Each row is shifted at random along 3 fixed directions that mean nothing.
Known rows, with every step that occurs:
fupam/vita/dito/mipa/vamag: [  93  112   -2  -76   59    8   52  -37  -75  -88  -65    7 -171 -137
 -201  -51 -151  332  -34  -79  177  -40 -130 -146  100 -439  124  -77
 -184  300  251  -45 -240  139  146   80   37   48 -317  257 -153  -96
  177]
vita/mipa/kerum/kota/vamag: [  71  -38   94  -43  101  134  285  107   19  142  252  -51 -120  -17
  146 -201 -115  233  106   46   72   52  -76 -116 -109 -117  118  115
   77  220  123  305   41 -161   65   15 -166   93 -170   49  -37  -77
 -180]
fupam/mipa/vamag/kofu: [ -83    1 -190   67  115  -13 -150   47 -144   49 -118    3  -76    3
 -123   35 -238  141 -111   70   36  -78  -90  -67 -129 -147   73 -206
  -23  204  159 -126 -116   -3   69   66   78   79 -287  -76 -226   73
   82]
fupam/vita/mipa/kerum/kota/vamag/kofu: [  37  -52  -25  -30    3  134  102  106  134  239  269  -14 -222   81
  159 -156 -150   71   93  223  -23  -43 -133 -125 -224  170 -218   10
   52  122   60  178  194 -348  165  -53  -59  145   26  -89 -126  115
 -300]
vamag/kerum/kota/mipa/fupam: [ -21   -4 -119   29   90  127  125  153  120   58  109 -120 -151   33
  170 -117 -134  100  131  126   74  -45 -142 -107 -321  181  -55 -136
  -24  150   61   98  111 -213   31  106  -68  288 -150 -252 -160   18
 -218]
mipa/fupam/vita/dito/kerum/kota/vamag: [ 128   22   54 -120   21  100  261   68  150   75  203  -19 -228  -11
   78 -171 -121  191  138   11  134  -95  -63 -172  -88  -90   -9   69
 -135  226  120  149    1 -156  221  -15  -93  196  -94   52  -80 -105
 -129]
vita/fupam/mipa/vamag/kota: [  89  -79  -48   35   98  117  162   42    2  250  144  -42  -39   74
   56 -192 -193  248   56  -28  -86   64  -51  -63  -68   47  -12  -13
   41  160  148  168  198 -296   97  -48  178   73 -162 -231 -169  -40
 -217]
dito/fupam/mipa/vamag/kerum: [  58   -6 -226   64  121   52   65   19 -140  -42 -105    4  -22   23
  -46   46 -241  157  -60   19   50 -116  -13  -25 -173 -115   61 -129
  -76  148  237  -74  -63    0   97  106   70  217 -349  -30 -234 -131
   24]
dito/vita/fupam/mipa: [ 162  -59  -81   14   85   48   45  -84 -186   62   29   44  -52  -57
  -42 -111 -126  340  -28   17   41   42  -64   16   28 -215  130   19
  -50  192  289   86   42 -109  144  107   93  -41 -258   88 -183  -44
  -75]
dito/kofu/mipa/vamag/kerum: [ -16  -18  -34   15  135  157   91   52 -135    9  -72   43   -1   15
  -86  -20 -159  305 -191  -18   45  -25   17   66 -112 -195  162  -59
   80  222  267   47  -76  114   80  124  -40   60 -227   19 -278  -85
    4]
fupam/mipa/kerum/kota/vamag: [ -68 -109 -260  164  299   -5   66  117 -381  275  -18  154    0  -16
   15   19 -269   12  -71   51 -185   36 -112   49 -301 -188  181  -23
   50  178  222  114   -2  -35  126   94  -39   91 -254  -84 -215  101
 -101]
mipa/kerum/kota/vamag/kofu/dito: [ -87  104  -48   21  164  113  133  167   78   80   45  -78 -168  -10
  -11  -21 -115   37  -49  163   86 -125  -89 -158 -245    4   61  -73
   56  150   66   -9  -61  -64   54    4 -224   88 -160  -42 -166   29
  -72]
mipa/kerum/kota/vamag: [ -14  -77  -85  126  279  -22   92  172 -424  229   -9  149   14  -79
  -28   43 -179  127  -68   38 -103   16  -54   30 -212 -287  318   86
  101  224  251  158  -91   79  127  158 -136    5 -325   61 -169   44
   -7]
mipa/fupam/vita/dito/kerum/kota: [ 161  -77  -91    5  224    2  208   35 -447   91   26  252   29 -203
  -45   24  -58  303    3 -138  -14   77  -59  165  -46 -646  318  190
   -6  340  380  112 -113  172  158  243   17   48 -389  137  -56  -21
  137]
mipa/kerum/kota/vamag/kofu/fupam/vita: [-105  -15 -315  142  207   16   -8  213 -218  210  -82  136  -40   26
   -3  111 -208  -92  -55  228 -187 -113  -99   51 -318  -49   46  -54
   56   76  157  -64    2  -95  218   79  -92   89 -146 -140 -236  255
  -84]
fupam/vita/dito/mipa/vamag/kofu/kerum/kota: [  24   12 -133   14  249  107  144   38 -147   78  -25  106  -50  -55
  -85  -27 -164  171  -44   58  -73    3  -69   11 -117 -290   71   32
    0  221  216   11  -22   44  142   77   14   73 -169   11 -205  101
   28]
kerum/kota/vamag/kofu: [ -18   40  -18  -10  157   13  -55  129 -141   73   38  -25  -42   17
  -11  -66 -175  205    2  181  -53  -20  -27  -29 -205   16  178  -42
  126  218   67   55   21  -80   39   68 -141    3 -137  -61 -195   54
  -22]
vamag/mipa/fupam/vita/dito/kofu/kerum: [ -73 -112 -220   83  206  126  125   46  -66  154  -94  124 -145   18
  -71   56 -215  100 -112   86  -36 -116 -141   41 -208 -121  -96 -147
  -26  125  263 -194   41 -122  112  132  162   76  -97 -175 -259  253
  -78]
vamag/kerum/kota/mipa/fupam/vita: [  21  108 -128 -103  -61  114   74  119  142 -106  165  -87 -159  -95
  126  -99  -55  163  192   78  162   -9 -188  -94 -223  -12  -30 -103
  -82  190   92  136    2  -79   99   84  -75  375 -234  -88 -100 -111
  -55]
dito/mipa/kerum/kota/vamag/kofu: [  13  -92    7    3  164  177  204   80    8  157  155   -8  -41   63
  104 -150 -190  174  -22  129   50  -37  -27  -23 -270   79   27   36
  116  209  145  249  158 -183   74   17 -104  155  -57   -5 -146  -84
 -231]
fupam/mipa/vita/dito: [  18   97 -101  -12   19   10  -46  -21  -19  -84  -40  -55 -226 -170
 -126  -54 -135  212  -40   -2  201  -51 -235 -179   -6 -285   11 -235
 -236  221  189 -140 -199    9  100   95   29   71 -353   89 -100  -43
   86]
vita/dito/kerum/kota: [ 140  -32  111   30  228   59  215   27   27   76  106  -96 -273   55
   40 -146 -143  169   -2  150   64  -99   10 -272 -137  130   55  -39
  -92  186   79   16   87 -185   -8  142 -120   82  -86  -48 -209   61
 -187]
fupam/mipa/vamag/kota/kerum: [-204  297 -302  -30   45   29 -136  112   29 -312 -179  -69 -111 -159
 -226  111 -216   76   23   18  116 -105 -172 -233 -140 -285  117 -318
 -258  219  122 -259 -357  238   79  117  -43  360 -554   67 -199 -109
  369]
kerum/kota/vamag/kofu/mipa: [-102   63 -168   36  243   78   -2  133 -168   60  -59  -15   12   41
  -34  -61 -203  137  -35  173 -147   14  -40   33 -219  -49  207 -104
  111  177   88   -2    8  -48   56   80 -163  -46 -143 -120 -221  120
  -14]
kofu/vita/dito/fupam/mipa: [ 136  123 -114  -38  197   48  184  -68 -199 -122 -165   81  -12 -179
 -157  -10  -76  378  -87  -59  101    3  -85   77  100 -533  243    5
 -102  219  351  -65 -150   97   94  160  -51  -85 -395  157 -151  -31
  150]
kota/mipa/fupam/vita/dito/kofu/kerum: [   4  -84   30  -26  100  187  261   43   45  252  105  156 -128  -23
   93 -158 -109  283  -10  -48  114  -32 -185   98 -118 -180  -22   61
   30  206  245  157   28 -155  217  -24   64   69  -50  -98 -187   34
 -253]
vamag/kofu/fupam/mipa/kerum/kota: [  12   66 -132 -104  -22  139  110   96  144  -61  149 -109  -52  -30
  152 -105  -41  144   31  158  169  -26  -75   -3 -160   64   77  -70
   92  156   55  133  114 -193   47  -27 -115  270 -112 -184  -74  -55
 -119]
kerum/kota/mipa/vamag/kofu/fupam/vita: [-156  179 -286  -25   74   38 -100  111   -7 -162 -113   -6  -21  -62
  -85  -25 -131   95  107   99   40  -60 -156   16 -146 -290  163 -153
  -75  174   66 -128 -211   72  137   81  -90  188 -303  -35 -171   60
  192]
vita/fupam/mipa/vamag/kerum: [  67 -120 -205  163  189   49   59   85 -165  259  -27    7  -72   60
   18  -28 -270  109   -4   23  -90    4  -56  -54 -166  -41  -22 -100
   -9   84  213  -12   34 -165   87   57  185   48 -266 -236 -226   78
 -137]
vita/dito/kerum/kota/mipa/vamag/kofu: [ -65    9  -84  115  336  103  109   54 -161   40 -104   58  -81  -26
 -109  -12 -193  116   34   51   19  -78  -28  -26 -251 -353  122  -63
  -69  223  166 -171 -210  110  -21  231  -31   42 -319  -23 -192   89
  131]
kofu/fupam/mipa/vita: [ -28   94 -298   12   75   -6  -30   32 -287 -122 -177  111   49 -220
 -115   67 -112  259 -115  -32   49   17 -181  117   24 -441  304 -136
  -80  178  320  -63 -197  134  199  120  -16   44 -433   74 -145  -38
  145]
kerum/kota/mipa/vita/dito/fupam: [   7    0  -94   66  177  100  105    9    8   22   -1  -33 -119   -6
   19 -190 -146  149   94   63   74  -76 -176  -44 -205 -119   -9  -99
 -145  172  108  -69  -12 -165   89  139  -47   76 -230  -28 -121    7
 -108]
mipa/vita/dito/fupam: [  79   12  -84  107  150   -7    5    1 -179  -29 -177   33 -150 -100
 -178   33 -148  210 -108   35  126 -170 -138  -84  -34 -318   45 -148
 -202  189  274 -282 -192   12  131  221   41  -70 -393  137 -135   29
   90]
vamag/kerum/kota/mipa/vita: [ -47  -14 -188  119  166   89  -18  119 -185   77   -1   36  -69  -87
   39  -12 -141  115   33  125  -56   14 -181    7 -338  -14   -4 -135
  -29  132  192   40   23  -33   78  220  -45  159 -293 -115 -212   58
 -104]

Rows:
[  31  -64 -103   13  267   70  230  110 -341  211   -4  296   54 -103
  -41   10 -146  239  -48  -92 -127   40  -72  243 -133 -565  246  209
   97  292  326  100 -100  119  233   90  -11   -2 -209   37 -152   63
   37] => mipa/fupam/vita/dito/kofu/kerum/kota/vamag
[  79  121 -117  -88   83  169  190    6  150 -152   49  -66  -91  -84
    3  -78  -17  166   36  119  205  -78  -72  -13 -114 -239  -24  -16
  -58  174  147  -40   -4  -91   26   95 -120  169 -246    0  -45  -36
   48] => vamag/kofu/vita/dito/fupam/mipa/kerum/kota
[ -62   76   95 -112   21  244  163   30  192  -14   56  -38 -183  -76
  -83 -109 -169  291  -22   67  187 -110 -105 -108 -120  -63  -64 -110
  -47  129  182   -1 -103  -34  131  -21  -52   52 -117   84 -196 -130
  -47] => kota/vamag/mipa/vita/dito/kofu/kerum
[  -7   96 -280   34  120   45   33   29 -105 -153  -47   18  -62 -104
 -131   -2 -176   72   96   52   48  -45  -95  -63 -111 -481  162  -41
 -197  174  207 -101 -258  105  149  151  -54  144 -437  208 -111  -90
  213] => dito/vita/fupam/mipa/kerum/kota/vamag
[-120  106 -153  -14  210  162  171   99  222  -22  -20 -127 -110  102
   -8 -121 -212   84   -2  138   42 -136  -89  -97 -250   40   11 -142
   -1  192   24  -98   23 -166   41  -29 -163  111  -50 -104 -170   29
  -92] => kerum/kota/vamag/kofu/dito/mipa/fupam
[  -7  139  -76 -125   21  166  111   71  157   -4  111 -102  -63  -53
   66 -197 -122  190  124   83   77    2 -114    5 -165  -72    1  -58
   -7  182   37   72   14 -160  124  -80 -128  105  -84 -107  -61  -76
  -83] => kerum/kota/vamag/kofu/fupam/mipa/vita/dito
[  -6   -3 -290   93  245   90   41   45 -143  -53 -120  114   34   -1
 -116   21 -189  129  -53   43 -116  -11  -20  118 -177 -385   73   -9
  -35  139  251 -122  -82   70   72  199    4  126 -332  -17 -247   76
  129] => dito/kofu/vita/fupam/mipa/vamag/kerum/kota
[-135  135 -334  -12  124  123   49  123  102 -215  -53   -2 -142   39
  -65   33 -199  -63   50  217   -6 -190  -50 -134 -246 -118   33 -185
 -188  107   84 -205 -155   21  174  122 -172  277 -231   25 -191   29
  130] => dito/kerum/kota/vamag/kofu/mipa/fupam/vita
[ -33  120 -205  -22  202  101   86   76  -16   10  -67    1  -39   29
  -37  -70 -223  119   43  158 -104  -41  -82   52 -207 -112   47  -88
   -1  176   93  -91    7  -98  107   18  -84   39  -46  -86 -203  119
  -21] => kerum/kota/vamag/kofu/fupam/vita/dito/mipa
[ -37   22 -321  104  180   63   27   62  -91  -67 -173  111  -83   53
 -121  130 -223   38  -75  193  -67 -204  -63  -34 -113 -220  -23 -112
  -85   69  220 -307 -125  -23  179  126   62  100 -300   10 -246  170
  103] => dito/fupam/vita/mipa/vamag/kofu/kerum
[  -9    7  -24   69  212  121  108   71  224   88  -30 -107 -255  149
  -52  -91 -178   34  -37  239   18 -231   29 -281 -173  179 -167  -81
 -133   79   44 -125   75 -231  108   85 -131   79  -50 -102 -266  221
 -153] => mipa/vamag/kofu/vita/dito/kerum/kota
[-111   68  -29   55  232  228  161   83   97  129 -102  -27 -135   78
  -92  -95 -224  155 -108   24  -15  -97  -65  -78 -224  -10  -86 -148
  -54  200  138 -143  -11  -69   68   68  -23   51 -119 -154 -289   98
 -104] => vita/dito/kofu/mipa/vamag/kota/kerum
[  27   19  -85 -109   57  150   98   66 -160  110  143   80  146 -106
  108 -164  -97  319   50   17  -44  129  -67  239 -165 -158  191  109
  184  216  182  317  115  -86  187  -51 -112   53 -134  -57  -82 -138
 -118] => kerum/kota/vamag/kofu/fupam/mipa/vita
